Here is a tiny trained network, its code and every weight. The questions are about switching its units off for an input and a target symbol, where a switched-off unit gives its printed mean instead of its output.

import numpy as np


def w(rows, s, z=0):
    codes = np.array(rows[::2]) - 128.0
    scale = np.full(codes.shape[1], s)
    scale[-1] = z or s
    return codes * scale


def norm(h):
    return h / np.sqrt((h * h).mean(-1, keepdims=True) + 1e-5)


def f(y):
    return np.maximum(y, 0)


def softmax(a):
    e = np.exp(a - a.max(-1, keepdims=True))
    return e / e.sum(-1, keepdims=True)


def log_softmax(a):
    a = a - a.max(-1, keepdims=True)
    return a - np.log(np.exp(a).sum(-1, keepdims=True))


def net(x, mask):
    ids = ['ΔΞαβζθ'.index(c) for c in x.split()]
    T = len(ids)
    res = E[ids] + P[:T]
    r = norm(res)
    for j in range(3):
        rows = slice(4 * j, 4 * j + 4)
        q, k, v = (r @ M[0][rows].T for M in (Q, K, V))
        z = softmax(np.where(np.tri(T) > 0, q @ k.T / 4**0.5, -1e9)) @ v
        o = O[0][rows]
        res = res + np.where(mask[j], z, o[:, -1]) @ o[:, :-1]
    y = f(norm(res) @ A[0][:, :-1].T + A[0][:, -1])
    res = res + np.where(mask[3:7], y, B[0][:, -1]) @ B[0][:, :-1]
    return log_softmax(norm(res)[-1] @ U[:, :-1].T + U[:, -1])


Q, K, V, O, A, B = {}, {}, {}, {}, {}, {}
E = w([
[123,188,27,122,57],'Δ',
[152,146,102,100,95],'Ξ',
[143,132,162,4,186],'α',
[164,46,125,115,143],'β',
[111,104,38,80,124],'ζ',
[193,124,106,174,160],'θ',
],0.0012)
P = w([
[208,163,106,103,3],'0',
[158,181,113,135,1],'1',
[151,163,110,155,47],'2',
[124,153,105,165,74],'3',
[140,138,101,159,106],'4',
[142,125,115,169,145],'5',
[144,119,131,165,178],'6',
[167,115,106,154,170],'7',
[186,115,94,139,174],'8',
],0.0007)
Q[0] = w([
[64,133,226,115,133],'H0',
[224,142,58,44,182],'H0',
[89,158,253,141,129],'H0',
[132,101,134,180,104],'H0',
[89,121,153,220,52],'H1',
[93,129,151,148,159],'H1',
[140,121,109,127,77],'H1',
[79,138,138,165,154],'H1',
[141,88,93,213,130],'H2',
[177,110,227,139,191],'H2',
[139,144,182,73,152],'H2',
[109,142,164,91,81],'H2',
],0.0055)
K[0] = w([
[116,168,82,149,48],'H0',
[129,85,123,161,255],'H0',
[126,161,59,134,51],'H0',
[118,146,144,74,99],'H0',
[174,182,164,83,92],'H1',
[122,162,109,135,55],'H1',
[144,130,139,102,163],'H1',
[109,194,121,112,54],'H1',
[181,108,119,208,107],'H2',
[172,67,199,94,158],'H2',
[106,113,174,52,159],'H2',
[129,160,156,51,84],'H2',
],0.0055)
V[0] = w([
[98,160,99,61,156],'H0',
[143,79,115,202,107],'H0',
[127,253,148,143,143],'H0',
[76,115,74,132,118],'H0',
[102,87,63,136,149],'H1',
[52,127,96,141,121],'H1',
[45,242,140,188,130],'H1',
[129,127,107,116,115],'H1',
[140,158,165,69,142],'H2',
[174,50,135,96,211],'H2',
[122,117,162,166,113],'H2',
[107,201,122,101,43],'H2',
],0.0028)
O[0] = w([
[42,199,239,69,107,175],'H0',
[192,72,42,202,91,95],'H0',
[213,249,59,62,181,83],'H0',
[128,153,156,110,4,131],'H0',
[87,152,158,100,39,162],'H1',
[167,129,164,29,76,102],'H1',
[217,110,78,85,111,4],'H1',
[128,135,181,146,123,176],'H1',
[121,79,56,232,95,129],'H2',
[96,216,26,161,56,91],'H2',
[173,142,83,98,161,62],'H2',
[113,56,203,168,173,229],'H2',
],0.002)
A[0] = w([
[84,20,114,68,196,129],'N0',
[128,131,122,127,138,88],'N1',
[242,196,185,249,157,139],'N2',
[28,140,207,148,111,244],'N3',
],0.0014,0.0011)
B[0] = w([
[180,160,52,129,146,165],'N0',
[139,123,141,125,119,128],'N1',
[114,206,80,61,95,151],'N2',
[156,130,3,106,149,254],'N3',
],0.0021,0.0027)
U = w([
[135,154,158,97,17,212],'Δ',
[238,85,204,83,162,2],'Ξ',
[53,228,131,94,242,124],'α',
[125,67,78,254,143,5],'β',
[41,53,146,90,75,216],'ζ',
[233,160,67,166,163,189],'θ',
],0.0055,0.0012)

Each question gives the input, a string of symbols that net reads in full, and the target symbol t.
The units are the heads (4 rows each of Q, K, V and O) and the neurons (one row each of A and B). Each row of codes is followed by its name. A weight is (code - 128) times the scale printed after its matrix; where a second scale follows, it is the last column's (O, A, B and U).
mask holds one flag per unit, heads first, then neurons. A switched-off unit (its flag False) gives its mean, the last column of its rows in O or B, instead of its output. The means were averaged over made-up inputs and are rounded, as every weight is.
A unit's drop is (log p(t) with every unit on - log p(t) with that unit switched off) / (log p(t) with every unit on - log p(t) with every unit switched off).
The circuit of an input: a set's keep is (log p(t) with only the set's units on - log p(t) with every unit switched off) / (log p(t) with every unit on - log p(t) with every unit switched off). Starting from all 7 units, units are removed one at a time, each time the one whose removal leaves the highest keep (on an exact tie, the one counted first), for as long as the keep stays at least 0.8.
circuit, biggest first: the units of the circuit, biggest drop first
top k neurons: the k neurons with the biggest drops, biggest first
heads that matter: for each layer, one digit per head in row order, 1 if its drop is at least 0.15 and else 0, layers parted by /
drop when u is switched off: that unit's drop, to one decimal
input α Ξ θ Δ Δ Ξ, target Ξ: circuit, biggest first : (H2)
input ζ Δ ζ ζ ζ Ξ Δ, target Δ: circuit, biggest first : (H0 H1)
input β Ξ Δ α Δ, target α: heads that matter : 101
input Δ ζ ζ ζ α Δ β ζ Δ, target ζ: heads that matter : 111
input ζ θ θ α, target θ: circuit, biggest first : (H0 H2)
input Ξ α ζ θ, target α: circuit, biggest first : (N2 H2)
input β Δ β α, target β: circuit, biggest first : (H0 H2)
input Δ Δ θ ζ ζ α θ Ξ, target θ: heads that matter : 100
input Δ α ζ, target α: heads that matter : 100
input α Δ Ξ, target α: heads that matter : 100
input ζ Ξ ζ ζ ζ ζ ζ θ, target Δ: top 2 neurons : (N2 N0)
input θ θ ζ, target θ: heads that matter : 101
input ζ β β β α, target β: heads that matter : 100
input θ Δ Δ Δ Δ, target Ξ: top neuron : (N3)
input β ζ α ζ ζ Δ α α θ, target α: drop when H0 is switched off : 0.4
input ζ Ξ α Ξ Ξ, target α: drop when H0 is switched off : 1.3
input ζ Ξ Δ Ξ, target Ξ: drop when H1 is switched off : 0.1
